Below is a small trained network, with its code and all its weights. Each question gives an input and a target symbol and asks what happens when units are switched off, that is, made to give their printed mean instead of their output.

import numpy as np


def w(rows, s, z=0):
    codes = np.array(rows[::2]) - 128.0
    scale = np.full(codes.shape[1], s)
    scale[-1] = z or s
    return codes * scale


def f(y):
    return np.maximum(y, 0)


def softmax(a):
    e = np.exp(a - a.max(-1, keepdims=True))
    return e / e.sum(-1, keepdims=True)


def log_softmax(a):
    a = a - a.max(-1, keepdims=True)
    return a - np.log(np.exp(a).sum(-1, keepdims=True))


def net(x, mask):
    ids = ['αβγδεζηθλμπστφψω'.index(c) for c in x.split()]
    T = len(ids)
    res = E[ids] + P[:T]
    r = res
    for j in range(2):
        rows = slice(2 * j, 2 * j + 2)
        q, k, v = (r @ M[0][rows].T for M in (Q, K, V))
        z = softmax(np.where(np.tri(T) > 0, q @ k.T / 2**0.5, -1e9)) @ v
        o = O[0][rows]
        res = res + np.where(mask[j], z, o[:, -1]) @ o[:, :-1]
    y = f(res @ A[0][:, :-1].T + A[0][:, -1])
    res = res + np.where(mask[2:14], y, B[0][:, -1]) @ B[0][:, :-1]
    return log_softmax(res[-1] @ U[:, :-1].T + U[:, -1])


Q, K, V, O, A, B = {}, {}, {}, {}, {}, {}
E = w([
[199,40,249],'α',
[181,190,151],'β',
[121,214,174],'γ',
[113,99,218],'δ',
[137,208,156],'ε',
[156,191,169],'ζ',
[208,166,172],'η',
[153,200,151],'θ',
[154,201,152],'λ',
[91,54,108],'μ',
[208,107,29],'π',
[180,84,145],'σ',
[147,219,110],'τ',
[143,192,207],'φ',
[22,159,211],'ψ',
[54,197,44],'ω',
],0.015)
P = w([
[138,254,227],'0',
[131,236,218],'1',
[126,220,209],'2',
[124,204,201],'3',
[120,189,192],'4',
[115,171,186],'5',
[110,157,185],'6',
[104,143,181],'7',
[97,135,169],'8',
[93,121,176],'9',
[86,111,184],'10',
],0.0077)
Q[0] = w([
[115,98,168],'head 1',
[161,172,163],'head 1',
[135,10,5],'head 2',
[137,222,252],'head 2',
],0.019)
K[0] = w([
[129,144,150],'head 1',
[109,49,145],'head 1',
[205,252,184],'head 2',
[69,29,112],'head 2',
],0.014)
V[0] = w([
[119,131,110],'head 1',
[104,69,145],'head 1',
[98,164,60],'head 2',
[2,153,177],'head 2',
],0.017)
O[0] = w([
[116,116,92,101],'head 1',
[143,68,98,106],'head 1',
[61,221,8,53],'head 2',
[41,71,127,249],'head 2',
],0.012,0.016)
A[0] = w([
[120,115,123,198],'neuron 1',
[125,42,155,117],'neuron 2',
[103,220,161,104],'neuron 3',
[166,121,124,254],'neuron 4',
[198,121,134,210],'neuron 5',
[219,164,22,139],'neuron 6',
[113,111,220,100],'neuron 7',
[239,92,117,88],'neuron 8',
[63,21,105,92],'neuron 9',
[37,253,172,123],'neuron 10',
[137,144,79,104],'neuron 11',
[201,88,120,87],'neuron 12',
],0.012,0.0075)
B[0] = w([
[22,142,133,150],'neuron 1',
[152,185,125,220],'neuron 2',
[134,102,69,157],'neuron 3',
[84,254,144,156],'neuron 4',
[69,230,98,169],'neuron 5',
[75,146,176,133],'neuron 6',
[165,64,126,254],'neuron 7',
[139,83,89,168],'neuron 8',
[129,198,122,210],'neuron 9',
[146,86,82,201],'neuron 10',
[182,133,172,130],'neuron 11',
[147,117,74,156],'neuron 12',
],0.0098,0.031)
U = w([
[153,189,95,89],'α',
[105,122,144,182],'β',
[135,145,108,129],'γ',
[147,232,160,254],'δ',
[100,154,129,58],'ε',
[123,131,144,98],'ζ',
[149,187,114,91],'η',
[73,35,131,111],'θ',
[78,169,70,107],'λ',
[101,255,109,125],'μ',
[139,146,107,108],'π',
[154,176,65,98],'σ',
[11,166,185,137],'τ',
[219,166,161,106],'φ',
[115,131,238,196],'ψ',
[159,33,181,11],'ω',
],0.0094,0.0067)

Each question gives the input, a string of symbols that net reads in full, and the target symbol t.
The units are the heads (2 rows each of Q, K, V and O) and the neurons (one row each of A and B). Each row of codes is followed by its name. A weight is (code - 128) times the scale printed after its matrix; where a second scale follows, it is the last column's (O, A, B and U).
mask holds one flag per unit, heads first, then neurons. A switched-off unit (its flag False) gives its mean, the last column of its rows in O or B, instead of its output. The means were averaged over made-up inputs and are rounded, as every weight is.
A unit's drop is (log p(t) with every unit on - log p(t) with that unit switched off) / (log p(t) with every unit on - log p(t) with every unit switched off).
The circuit of an input: a set's keep is (log p(t) with only the set's units on - log p(t) with every unit switched off) / (log p(t) with every unit on - log p(t) with every unit switched off). Starting from the 12 units with the biggest drops (on a tie, the unit counted first), units are removed one at a time, each time the one whose removal leaves the highest keep (on an exact tie, the one counted first), for as long as the keep stays at least 0.8.
circuit, biggest first: the units of the circuit, biggest drop first
top k neurons: the k neurons with the biggest drops, biggest first
heads that matter: for each layer, one digit per head in row order, 1 if its drop is at least 0.15 and else 0, layers parted by /
input ψ φ γ λ ε δ γ γ η, target ψ: heads that matter -> 00
input ζ ψ γ α ψ η σ θ β θ, target δ: circuit, biggest first -> (head 2; neuron 10)
input δ π ε ψ μ γ ψ, target θ: circuit, biggest first -> (neuron 5; neuron 4)
input σ θ γ α ψ δ γ π, target μ: circuit, biggest first -> (neuron 7; head 2)
input ψ θ γ τ, target τ: circuit, biggest first -> (head 2)
input τ ζ γ γ ω γ φ α φ, target φ: circuit, biggest first -> (head 2; neuron 7; neuron 5)
input ψ λ φ σ τ γ ω, target λ: circuit, biggest first -> (head 2; neuron 2)
input γ ζ λ α, target φ: top 3 neurons -> (neuron 5; neuron 2; neuron 7)
input α γ φ τ, target φ: top 3 neurons -> (neuron 7; neuron 8; neuron 9)
input λ ψ ψ φ ω, target λ: top 2 neurons -> (neuron 10; neuron 7)
input γ γ γ φ φ, target ω: top 2 neurons -> (neuron 9; neuron 5)
input γ α ψ π η φ, target μ: circuit, biggest first -> (head 2; neuron 7)
input δ ω γ ε φ, target λ: top 2 neurons -> (neuron 7; neuron 10)
input φ σ γ γ β δ φ η ε θ, target ψ: top neuron -> (neuron 10)
input φ σ φ α β, target φ: top 2 neurons -> (neuron 7; neuron 8)
input φ γ γ γ φ ψ δ γ γ, target ψ: top 2 neurons -> (neuron 10; neuron 5)
input ψ ω γ α τ λ, target φ: top 3 neurons -> (neuron 7; neuron 8; neuron 9)
input ε λ λ τ, target σ: heads that matter -> 11
input φ ψ γ ψ γ γ γ γ α γ, target φ: heads that matter -> 01
input η γ ψ τ ε φ γ φ σ γ φ, target δ: circuit, biggest first -> (head 2)
input α α α α γ ω τ γ, target λ: circuit, biggest first -> (head 2; neuron 10)
